Here is a tiny trained network, its code and every weight. The questions are about switching its units off for an input and a class, where a switched-off unit gives its printed mean instead of its output.

import numpy as np


def w(rows, s, z=0):
    codes = np.array(rows[::2]) - 128.0
    scale = np.full(codes.shape[1], s)
    scale[-1] = z or s
    return codes * scale


def f(y):
    return y / 2 * (1 + np.tanh(0.7978845608 * (y + 0.044715 * y**3)))


def log_softmax(a):
    a = a - a.max(-1, keepdims=True)
    return a - np.log(np.exp(a).sum(-1, keepdims=True))


def net(x, mask):
    res = np.array(x, float).reshape(1, 6) / 4 @ E
    y = f(res @ A[0][:, :-1].T + A[0][:, -1])
    res = res + np.where(mask, y, B[0][:, -1]) @ B[0][:, :-1]
    return log_softmax(res[-1] @ U[:, :-1].T + U[:, -1])


A, B = {}, {}
E = w([
[97,129,110,156,154,112,138],'x0',
[19,131,221,70,124,227,74],'x1',
[136,43,75,146,209,179,19],'x2',
[155,131,142,111,110,142,119],'x3',
[151,194,136,99,119,153,61],'x4',
[75,83,110,143,1,72,55],'x5',
],0.0084)
A[0] = w([
[80,164,161,156,110,114,170,150],'neuron 0',
[91,87,42,146,88,65,168,255],'neuron 1',
[100,178,144,87,95,108,186,105],'neuron 2',
[176,153,156,77,225,162,164,122],'neuron 3',
[89,81,128,128,34,72,45,107],'neuron 4',
[96,4,60,60,187,150,69,120],'neuron 5',
[1,112,245,123,123,172,112,107],'neuron 6',
[88,166,158,87,100,77,178,106],'neuron 7',
[86,135,129,131,127,237,150,80],'neuron 8',
],0.0082,0.0072)
B[0] = w([
[115,158,55,77,119,127,121,163],'neuron 0',
[136,179,170,133,121,225,163,246],'neuron 1',
[91,74,90,47,56,66,70,165],'neuron 2',
[30,56,235,161,135,60,107,176],'neuron 3',
[48,105,236,203,233,55,138,198],'neuron 4',
[144,105,69,30,59,174,38,190],'neuron 5',
[255,160,126,207,54,157,165,195],'neuron 6',
[97,79,3,56,83,78,34,167],'neuron 7',
[210,74,178,184,63,62,142,142],'neuron 8',
],0.0076,0.012)
U = w([
[43,69,221,180,172,61,163,89],'0',
[120,78,53,41,106,130,123,62],'1',
[127,157,145,132,135,159,175,254],'2',
[255,149,117,231,105,126,187,50],'3',
],0.01,0.007)

Each question gives the input, the list of numbers given to net, and the class t.
The units are the neurons (one row each of A and B). Each row of codes is followed by its name. A weight is (code - 128) times the scale printed after its matrix; where a second scale follows, it is the last column's (A, B and U).
mask holds one flag per neuron, in row order. A switched-off neuron (its flag False) gives its mean, the last column of its row in B, instead of its output. The means were averaged over made-up inputs and are rounded, as every weight is.
A unit's drop is (log p(t) with every unit on - log p(t) with that unit switched off) / (log p(t) with every unit on - log p(t) with every unit switched off).
The circuit of an input: a set's keep is (log p(t) with only the set's units on - log p(t) with every unit switched off) / (log p(t) with every unit on - log p(t) with every unit switched off). Starting from all 9 units, units are removed one at a time, each time the one whose removal leaves the highest keep (on an exact tie, the one counted first), for as long as the keep stays at least 0.8.
circuit, biggest first: the units of the circuit, biggest drop first
most important unit: the unit with the biggest drop
top k neurons: the k neurons with the biggest drops, biggest first
drop of u: that unit's drop, to one decimal
input [1,-3,-8,3,-2,-5], class 1: circuit, biggest first : (neuron 7; neuron 2)
input [7,5,-2,-4,2,-6], class 0: top 2 neurons : (neuron 3; neuron 1)
input [3,5,-3,-1,5,-2], class 3: circuit, biggest first : (neuron 6; neuron 8)
input [-7,8,-3,-7,0,-4], class 3: circuit, biggest first : (neuron 6)
input [-4,-2,-3,2,6,-1], class 1: top 4 neurons : (neuron 4; neuron 6; neuron 1; neuron 8)
input [8,4,0,-5,-4,4], class 2: circuit, biggest first : (neuron 6; neuron 3)
input [3,2,-7,2,-1,4], class 1: top 3 neurons : (neuron 7; neuron 2; neuron 0)
input [0,-6,6,7,-7,-5], class 2: circuit, biggest first : (neuron 6; neuron 8)
input [-6,-4,-7,-2,-1,-7], class 0: top 3 neurons : (neuron 3; neuron 5; neuron 6)
input [-1,6,-7,2,8,3], class 1: top 4 neurons : (neuron 7; neuron 2; neuron 1; neuron 0)
input [2,-1,4,6,-7,3], class 2: top 3 neurons : (neuron 7; neuron 1; neuron 2)
input [5,-6,8,-8,-6,2], class 1: top 2 neurons : (neuron 5; neuron 6)
input [-4,5,2,4,7,-3], class 3: top 3 neurons : (neuron 6; neuron 8; neuron 4)
input [-1,4,3,3,3,-4], class 0: top 2 neurons : (neuron 3; neuron 1)
input [2,-1,3,4,4,4], class 0: top neuron : (neuron 4)
input [-4,1,-6,-3,-3,-4], class 1: top 3 neurons : (neuron 4; neuron 7; neuron 2)
input [-3,-2,-1,3,2,-5], class 0: top 4 neurons : (neuron 3; neuron 6; neuron 1; neuron 5)
input [2,-2,-7,-3,1,-4], class 1: drop of neuron 7 : 0.2
input [2,7,-1,-4,5,-4], class 3: drop of neuron 6 : 0.8
input [6,7,-6,4,0,-1], class 3: drop of neuron 8 : 0.2
input [1,-5,-6,-6,0,-8], class 0: drop of neuron 5 : 0.1
input [2,4,7,5,-8,-1], class 1: most important unit : neuron 5
